Below are the code and all the weights of a small trained network. Each question names an input and a class and asks about switching units off, where a switched-off unit gives its printed mean instead of its output.

import numpy as np


def w(rows, s, z=0):
    codes = np.array(rows[::2]) - 128.0
    scale = np.full(codes.shape[1], s)
    scale[-1] = z or s
    return codes * scale


def norm(h):
    return h / np.sqrt((h * h).mean(-1, keepdims=True) + 1e-5)


def f(y):
    return np.maximum(y, 0)


def log_softmax(a):
    a = a - a.max(-1, keepdims=True)
    return a - np.log(np.exp(a).sum(-1, keepdims=True))


def net(x, mask):
    res = np.array(x, float).reshape(1, 5) / 4 @ E
    u = 0
    for l in range(4):
        y = f(norm(res) @ A[l][:, :-1].T + A[l][:, -1])
        res = res + np.where(mask[u : u + 10], y, B[l][:, -1]) @ B[l][:, :-1]
        u += 10
    return log_softmax(norm(res)[-1] @ U[:, :-1].T + U[:, -1])


A, B = {}, {}
E = w([
[180,147,160,145],'x0',
[254,114,55,104],'x1',
[106,167,178,41],'x2',
[127,128,127,130],'x3',
[133,129,131,130],'x4',
],0.0094)
A[0] = w([
[118,146,118,190,5],'0.n0',
[85,226,98,207,164],'0.n1',
[47,64,6,109,176],'0.n2',
[79,102,211,159,183],'0.n3',
[67,83,77,122,94],'0.n4',
[174,156,255,151,152],'0.n5',
[111,95,155,184,110],'0.n6',
[189,99,114,139,137],'0.n7',
[82,136,131,142,92],'0.n8',
[68,43,80,71,126],'0.n9',
],0.0085,0.0025)
B[0] = w([
[117,143,83,63,150],'0.n0',
[248,63,108,86,200],'0.n1',
[133,89,179,70,254],'0.n2',
[248,143,120,184,242],'0.n3',
[108,44,178,121,184],'0.n4',
[119,60,139,38,214],'0.n5',
[140,195,192,105,182],'0.n6',
[125,88,254,65,219],'0.n7',
[172,132,219,161,172],'0.n8',
[102,61,198,70,206],'0.n9',
],0.0051,0.0043)
A[1] = w([
[20,130,137,136,233],'1.n0',
[145,60,30,118,1],'1.n1',
[59,131,227,226,25],'1.n2',
[228,101,174,85,157],'1.n3',
[80,125,69,112,197],'1.n4',
[97,42,96,255,52],'1.n5',
[116,143,144,112,62],'1.n6',
[159,158,70,106,54],'1.n7',
[82,47,165,89,141],'1.n8',
[134,156,103,105,111],'1.n9',
],0.0079,0.0027)
B[1] = w([
[254,135,142,123,164],'1.n0',
[187,174,81,60,150],'1.n1',
[119,182,170,140,167],'1.n2',
[102,45,136,147,254],'1.n3',
[165,56,197,122,136],'1.n4',
[76,168,51,189,160],'1.n5',
[154,164,109,74,134],'1.n6',
[171,192,112,109,137],'1.n7',
[148,105,116,219,200],'1.n8',
[86,144,119,246,134],'1.n9',
],0.0068,0.008)
A[2] = w([
[118,126,64,193,161],'2.n0',
[138,214,130,49,109],'2.n1',
[169,87,94,45,83],'2.n2',
[140,141,76,232,249],'2.n3',
[184,114,220,135,124],'2.n4',
[80,160,161,251,215],'2.n5',
[165,96,66,104,79],'2.n6',
[116,191,90,111,107],'2.n7',
[211,98,101,29,157],'2.n8',
[60,141,196,171,149],'2.n9',
],0.011,0.002)
B[2] = w([
[52,115,35,15,159],'2.n0',
[56,138,50,82,151],'2.n1',
[166,95,148,171,214],'2.n2',
[66,95,73,1,184],'2.n3',
[99,55,78,104,253],'2.n4',
[202,166,158,94,189],'2.n5',
[207,165,134,174,181],'2.n6',
[69,51,174,132,128],'2.n7',
[87,191,161,106,254],'2.n8',
[218,184,111,152,180],'2.n9',
],0.0093,0.0085)
A[3] = w([
[106,127,59,157,74],'3.n0',
[109,102,69,172,115],'3.n1',
[141,52,153,133,117],'3.n2',
[47,162,140,137,253],'3.n3',
[121,200,132,161,160],'3.n4',
[102,169,113,193,119],'3.n5',
[96,120,128,84,151],'3.n6',
[173,11,145,100,149],'3.n7',
[219,137,59,115,86],'3.n8',
[211,177,108,136,182],'3.n9',
],0.011,0.0027)
B[3] = w([
[135,189,89,70,134],'3.n0',
[99,226,88,47,137],'3.n1',
[66,113,152,240,183],'3.n2',
[255,148,38,64,136],'3.n3',
[197,183,175,124,130],'3.n4',
[22,83,83,109,128],'3.n5',
[51,110,56,66,159],'3.n6',
[4,50,158,177,248],'3.n7',
[174,104,205,140,178],'3.n8',
[131,127,245,156,169],'3.n9',
],0.0058,0.013)
U = w([
[250,172,221,122,126],'0',
[88,81,164,123,104],'1',
[108,171,58,27,154],'2',
[117,108,160,132,158],'3',
[117,124,159,140,175],'4',
[67,191,74,223,3],'5',
],0.013,0.0062)

Each question gives the input, the list of numbers given to net, and the class t.
The units are the neurons (one row each of A and B). Each row of codes is followed by its name. A weight is (code - 128) times the scale printed after its matrix; where a second scale follows, it is the last column's (A, B and U).
mask holds one flag per neuron, layer by layer. A switched-off neuron (its flag False) gives its mean, the last column of its row in B, instead of its output. The means were averaged over made-up inputs and are rounded, as every weight is.
A unit's drop is (log p(t) with every unit on - log p(t) with that unit switched off) / (log p(t) with every unit on - log p(t) with every unit switched off).
The circuit of an input: a set's keep is (log p(t) with only the set's units on - log p(t) with every unit switched off) / (log p(t) with every unit on - log p(t) with every unit switched off). Starting from the 12 units with the biggest drops (on a tie, the unit counted first), units are removed one at a time, each time the one whose removal leaves the highest keep (on an exact tie, the one counted first), for as long as the keep stays at least 0.8.
circuit, biggest first: the units of the circuit, biggest drop first
unit that matters most: the unit with the biggest drop
k most important neurons: the k neurons with the biggest drops, biggest first
drop when u is switched off: that unit's drop, to one decimal
input [-1,-8,-8,1,0], class 0: circuit, biggest first : [2.n5 2.n9 3.n7]
input [-4,5,-5,-5,-4], class 0: 4 most important neurons : [1.n1 2.n6 2.n4 3.n8]
input [2,-1,-6,-4,2], class 2: circuit, biggest first : [1.n5 2.n0 2.n3]
input [-6,7,-1,-5,-5], class 0: circuit, biggest first : [2.n6 2.n4]
input [5,-2,8,1,8], class 2: unit that matters most : 2.n1
input [2,4,-7,-6,7], class 2: 2 most important neurons : [2.n3 2.n0]
input [2,-7,-8,-1,5], class 2: circuit, biggest first : [2.n3 1.n5 2.n0 0.n7]
input [6,-7,5,-3,-6], class 0: circuit, biggest first : [2.n9 3.n7]
input [6,-8,-4,-3,7], class 0: circuit, biggest first : [2.n5 2.n9]
input [-6,-7,-3,-3,6], class 0: 2 most important neurons : [2.n5 2.n9]
input [0,6,-5,4,5], class 0: 2 most important neurons : [2.n6 1.n1]
input [-6,-5,-7,3,-5], class 2: 4 most important neurons : [2.n3 2.n0 1.n5 0.n7]
input [-1,1,5,-5,4], class 2: 4 most important neurons : [0.n1 2.n8 0.n4 1.n3]
input [0,-2,-8,-5,-6], class 2: unit that matters most : 1.n5
input [0,8,-4,1,-1], class 0: 4 most important neurons : [2.n6 1.n1 2.n4 2.n8]
input [-7,-8,-2,-8,-2], class 0: 2 most important neurons : [2.n9 2.n5]
input [0,0,5,4,-1], class 2: 2 most important neurons : [0.n1 0.n4]
input [6,-1,-8,4,7], class 2: drop when 2.n3 is switched off : 0.5
input [6,4,4,-5,-4], class 1: drop when 1.n5 is switched off : 0.0
input [-1,-6,-7,2,2], class 2: unit that matters most : 2.n3
input [-6,8,-5,-2,-3], class 0: drop when 1.n1 is switched off : 0.4
